Small tables with named rows and columns. After each table, cells are looked up by row and column.

Table roziga
|  | bol | penikat | fel | tolob | los | telado |
|---|---|---|---|---|---|---|
| pagege | 4254 | -46114 | 39230 | 29120 | 37201 | -7925 |
| pob | 17845 | 20570 | 24153 | 23967 | 3003 | 4800 |
| tana | -8776 | 61746 | 56157 | 39112 | 70417 | 9619 |
| novadem | 45741 | 7295 | 42886 | 3017 | -4101 | 28379 |
| git | 31290 | -24661 | 16619 | 42270 | 53080 | -53036 |

What is the tolob of pagege in roziga?
29120
What is the tolob of novadem in roziga?
3017
What is the telado of tana in roziga?
9619
What is the fel of git in roziga?
16619
What is the bol of pob in roziga?
17845
What is the telado of pagege in roziga?
-7925
What is the bol of pagege in roziga?
4254
What is the los of git in roziga?
53080
What is the penikat of pagege in roziga?
-46114
What is the los of pob in roziga?
3003
What is the fel of novadem in roziga?
42886
What is the los of novadem in roziga?
-4101
What is the penikat of git in roziga?
-24661
What is the tolob of git in roziga?
42270
What is the telado of git in roziga?
-53036
What is the penikat of pob in roziga?
20570
What is the telado of novadem in roziga?
28379
What is the telado of pob in roziga?
4800
What is the fel of pagege in roziga?
39230
Which row has the largest bol? novadem

laz.csv
,mirada,zor,nafe,fatofi,lar,zaso
limolu,231,518,453,704,223,340
kemif,487,353,455,60,826,633
dud,370,414,437,822,80,503
pep,318,416,416,549,276,734
mika,503,310,540,866,159,201
ruz,478,298,479,818,86,538
fite,453,318,427,597,209,698
kel,584,272,558,664,371,245
tora,575,308,514,196,784,416

zaso of dud is 503
zaso of mika is 201
zor of pep is 416
lar of kemif is 826
mirada of pep is 318
zor of limolu is 518
lar of mika is 159
zaso of ruz is 538
fatofi of tora is 196
nafe of kel is 558
zaso of limolu is 340
lar of pep is 276
nafe of ruz is 479
fatofi of limolu is 704
fatofi of kemif is 60
mirada of mika is 503
mirada of kemif is 487
mirada of fite is 453
zor of dud is 414
Which row has the largest lar? kemif

gavek.csv
,tezulo,vug,kug,gezomin,soguf,riki
mon,192,152,13,96,54,48
guvol,117,15,59,105,69,85
siv,6,68,29,31,139,107
busakud,52,151,25,48,67,87
faf,137,41,60,122,32,65

What is the riki of mon in gavek?
48
What is the vug of siv in gavek?
68
What is the gezomin of faf in gavek?
122
What is the gezomin of siv in gavek?
31
What is the soguf of mon in gavek?
54
What is the kug of busakud in gavek?
25
What is the tezulo of mon in gavek?
192
What is the soguf of busakud in gavek?
67
What is the tezulo of busakud in gavek?
52
What is the tezulo of guvol in gavek?
117
What is the soguf of siv in gavek?
139
What is the vug of guvol in gavek?
15
What is the soguf of guvol in gavek?
69

dudu =
fields: tibudel, kosor, balifum, neke, dabogit, von
tibasug: [-46.898, 7.497, -10.335, -29.150, -47.866, -17.376]
nanagop: [-0.743, -34.000, -71.044, -32.169, 10.483, 11.643]
batasas: [-37.620, -27.709, 23.328, -30.943, -51.405, -25.976]
bisesi: [-0.195, -4.982, 8.634, -39.099, -69.819, -89.859]
bul: [1.049, -19.802, 3.074, 1.985, -8.730, -28.670]
kitar: [-35.850, -39.307, 6.493, -14.318, 33.448, 31.416]
zipami: [-30.736, 6.236, -33.953, -2.448, 52.046, 21.241]
geziza: [-16.704, -42.444, -9.821, -27.041, -28.575, 5.127]
bagonov: [22.982, -12.221, -28.474, -23.643, 15.238, 17.624]
duf: [-43.991, -40.821, 11.715, -15.100, -36.658, -44.212]
bizuru: [-14.700, -31.070, -62.296, 8.153, -32.922, -9.956]

balifum of bizuru = -62.296
von of kitar = 31.416
von of bisesi = -89.859
kosor of geziza = -42.444
neke of zipami = -2.448
kosor of duf = -40.821
tibudel of kitar = -35.850
dabogit of nanagop = 10.483
dabogit of bizuru = -32.922
tibudel of geziza = -16.704

nus
cols = kab, ziba, talilo, sef
fid: [100, 162, 159, 100]
gizitu: [109, 123, 143, 112]
kevok: [105, 171, 82, 234]
mezugat: [106, 124, 163, 15]

gizitu, sef: 112
fid, ziba: 162
mezugat, kab: 106
gizitu, kab: 109
mezugat, ziba: 124
kevok, talilo: 82
kevok, kab: 105
kevok, ziba: 171
fid, kab: 100
mezugat, sef: 15
mezugat, talilo: 163
kevok, sef: 234
gizitu, ziba: 123
fid, talilo: 159
gizitu, talilo: 143
fid, sef: 100

mit.tsv
	fetokek	dedog	kadira	von	benuf	temug	fopirar	zuvik	laz	viz
napaman	0.5	0.3	0.9	0.2	0.5	0.6	0.3	0.6	0.5	0.4
nos	0.6	0.6	0.5	0.2	0.3	0.5	0.5	0.7	0.4	0.2
gezif	0.4	0.5	0.3	0.3	0.1	0.9	0.7	0.2	0.2	0.4
zes	0.4	0.4	0.4	0.7	0.5	0.3	0.3	0.3	0.4	0.5
rulivir	0.5	0.3	0.8	0.4	0.4	0.6	0.3	0.4	0.3	0.3
kerifov	0.6	0.2	0.8	0.3	0.4	0.5	0.2	0.6	0.3	0.5
genuz	0.6	0.1	0.8	0.3	0.4	0.4	0.2	0.6	0.4	0.6

temug of rulivir is 0.6
benuf of zes is 0.5
zuvik of nos is 0.7
temug of genuz is 0.4
dedog of gezif is 0.5
temug of nos is 0.5
temug of gezif is 0.9
fetokek of kerifov is 0.6
kadira of gezif is 0.3
viz of zes is 0.5
fetokek of zes is 0.4
Row with the largest von: zes

